Below are the code and all the weights of a small trained network. Each question names an input and a class and asks about switching units off, where a switched-off unit gives its printed mean instead of its output.

import numpy as np


def w(rows, s, z=0):
    codes = np.array(rows[::2]) - 128.0
    scale = np.full(codes.shape[1], s)
    scale[-1] = z or s
    return codes * scale


def norm(h):
    return h / np.sqrt((h * h).mean(-1, keepdims=True) + 1e-5)


def f(y):
    return y / 2 * (1 + np.tanh(0.7978845608 * (y + 0.044715 * y**3)))


def log_softmax(a):
    a = a - a.max(-1, keepdims=True)
    return a - np.log(np.exp(a).sum(-1, keepdims=True))


def net(x, mask):
    res = np.array(x, float).reshape(1, 3) / 4 @ E
    u = 0
    for l in range(4):
        y = f(norm(res) @ A[l][:, :-1].T + A[l][:, -1])
        res = res + np.where(mask[u : u + 3], y, B[l][:, -1]) @ B[l][:, :-1]
        u += 3
    return log_softmax(norm(res)[-1] @ U[:, :-1].T + U[:, -1])


A, B = {}, {}
E = w([
[254,102,189,50,190,60,38,162,113,130,131,214],'x0',
[68,127,215,70,53,112,94,56,64,107,96,96],'x1',
[153,2,150,73,79,100,169,90,101,224,164,143],'x2',
],0.0097)
A[0] = w([
[126,156,135,137,150,133,1,117,129,111,85,95,82],'0.n1',
[107,76,191,47,97,91,109,78,84,150,120,62,9],'0.n2',
[107,58,191,104,67,79,155,76,107,148,149,100,3],'0.n3',
],0.0076,0.0051)
B[0] = w([
[128,211,141,56,80,168,124,222,115,59,130,146,236],'0.n1',
[254,124,91,112,103,173,153,5,175,127,87,250,254],'0.n2',
[172,207,238,163,84,180,210,109,153,172,102,234,236],'0.n3',
],0.0091,0.0039)
A[1] = w([
[92,149,254,120,140,81,68,77,84,90,81,128,2],'1.n1',
[181,148,104,148,138,182,133,102,199,99,128,144,97],'1.n2',
[186,55,170,64,144,33,59,114,80,168,138,168,43],'1.n3',
],0.0088,0.0045)
B[1] = w([
[166,186,112,87,101,97,166,107,149,83,46,145,175],'1.n1',
[130,99,101,146,135,13,122,185,138,93,137,89,232],'1.n2',
[144,73,123,124,82,160,96,144,210,216,161,5,255],'1.n3',
],0.011,0.0051)
A[2] = w([
[65,180,19,217,124,152,217,151,188,130,112,152,121],'2.n1',
[2,68,155,159,79,210,164,75,47,152,175,66,2],'2.n2',
[131,81,17,243,154,156,194,153,106,117,152,112,54],'2.n3',
],0.0071,0.0038)
B[2] = w([
[90,104,138,181,188,116,131,90,107,202,141,81,254],'2.n1',
[140,167,201,74,144,100,234,254,121,141,64,175,176],'2.n2',
[106,112,120,122,108,90,92,59,170,132,158,135,212],'2.n3',
],0.016,0.0083)
A[3] = w([
[141,80,168,54,90,186,138,91,71,183,180,227,3],'3.n1',
[207,133,138,88,213,74,128,234,140,171,144,120,91],'3.n2',
[137,180,1,242,252,56,104,176,149,95,165,206,18],'3.n3',
],0.0061,0.004)
B[3] = w([
[97,136,207,223,84,215,108,96,129,94,132,195,172],'3.n1',
[76,69,64,129,17,107,51,206,102,125,125,192,224],'3.n2',
[192,75,112,181,157,175,191,74,2,31,179,133,255],'3.n3',
],0.009,0.0046)
U = w([
[139,218,178,1,83,101,54,140,94,36,70,169,58],'0',
[172,127,91,184,159,103,100,213,37,25,168,139,73],'1',
[60,194,110,158,133,228,112,143,129,79,72,40,76],'2',
[222,95,207,94,59,192,160,56,166,189,107,242,127],'3',
[49,161,190,150,181,105,224,187,127,220,92,79,154],'4',
[182,54,73,86,85,119,37,197,212,201,168,76,251],'5',
[83,88,51,200,227,97,93,61,145,179,220,49,144],'6',
],0.013,0.0031)

Each question gives the input, the list of numbers given to net, and the class t.
The units are the neurons (one row each of A and B). Each row of codes is followed by its name. A weight is (code - 128) times the scale printed after its matrix; where a second scale follows, it is the last column's (A, B and U).
mask holds one flag per neuron, layer by layer. A switched-off neuron (its flag False) gives its mean, the last column of its row in B, instead of its output. The means were averaged over made-up inputs and are rounded, as every weight is.
A unit's drop is (log p(t) with every unit on - log p(t) with that unit switched off) / (log p(t) with every unit on - log p(t) with every unit switched off).
The circuit of an input: a set's keep is (log p(t) with only the set's units on - log p(t) with every unit switched off) / (log p(t) with every unit on - log p(t) with every unit switched off). Starting from all 12 units, units are removed one at a time, each time the one whose removal leaves the highest keep (on an exact tie, the one counted first), for as long as the keep stays at least 0.8.
circuit, biggest first: the units of the circuit, biggest drop first
unit that matters most: the unit with the biggest drop
k most important neurons: the k neurons with the biggest drops, biggest first
top k neurons in layer l: the k neurons of layer l with the biggest drops, biggest first
drop when u is switched off: that unit's drop, to one decimal
input [7,-1,-2], class 5: unit that matters most -> 1.n3
input [7,5,-1], class 5: 2 most important neurons -> [1.n3; 0.n3]
input [0,-7,5], class 6: circuit, biggest first -> [2.n2; 0.n2]
input [-3,1,-5], class 6: 3 most important neurons -> [2.n1; 2.n2; 1.n3]
input [-5,3,-6], class 4: 2 most important neurons -> [0.n2; 2.n2]
input [-6,-6,6], class 4: circuit, biggest first -> [2.n2; 0.n2]
input [-1,0,-6], class 1: 2 most important neurons -> [0.n1; 1.n3]
input [-1,-6,6], class 6: 2 most important neurons -> [2.n2; 1.n3]
input [0,0,-3], class 1: 2 most important neurons -> [1.n3; 2.n2]
input [-6,-1,-4], class 6: top 2 neurons in layer 2 -> [2.n3; 2.n1]
input [5,-5,-2], class 1: 2 most important neurons -> [3.n3; 2.n3]
input [3,-1,-3], class 1: top 2 neurons in layer 1 -> [1.n3; 1.n1]
input [-5,-3,5], class 4: 2 most important neurons -> [2.n2; 0.n2]
input [5,-4,-3], class 1: unit that matters most -> 3.n3
input [2,-5,-4], class 1: drop when 1.n2 is switched off -> 0.1
input [7,1,4], class 5: drop when 2.n2 is switched off -> 0.0
input [8,0,2], class 5: drop when 1.n3 is switched off -> 0.2
input [8,1,4], class 5: drop when 1.n3 is switched off -> 2.1
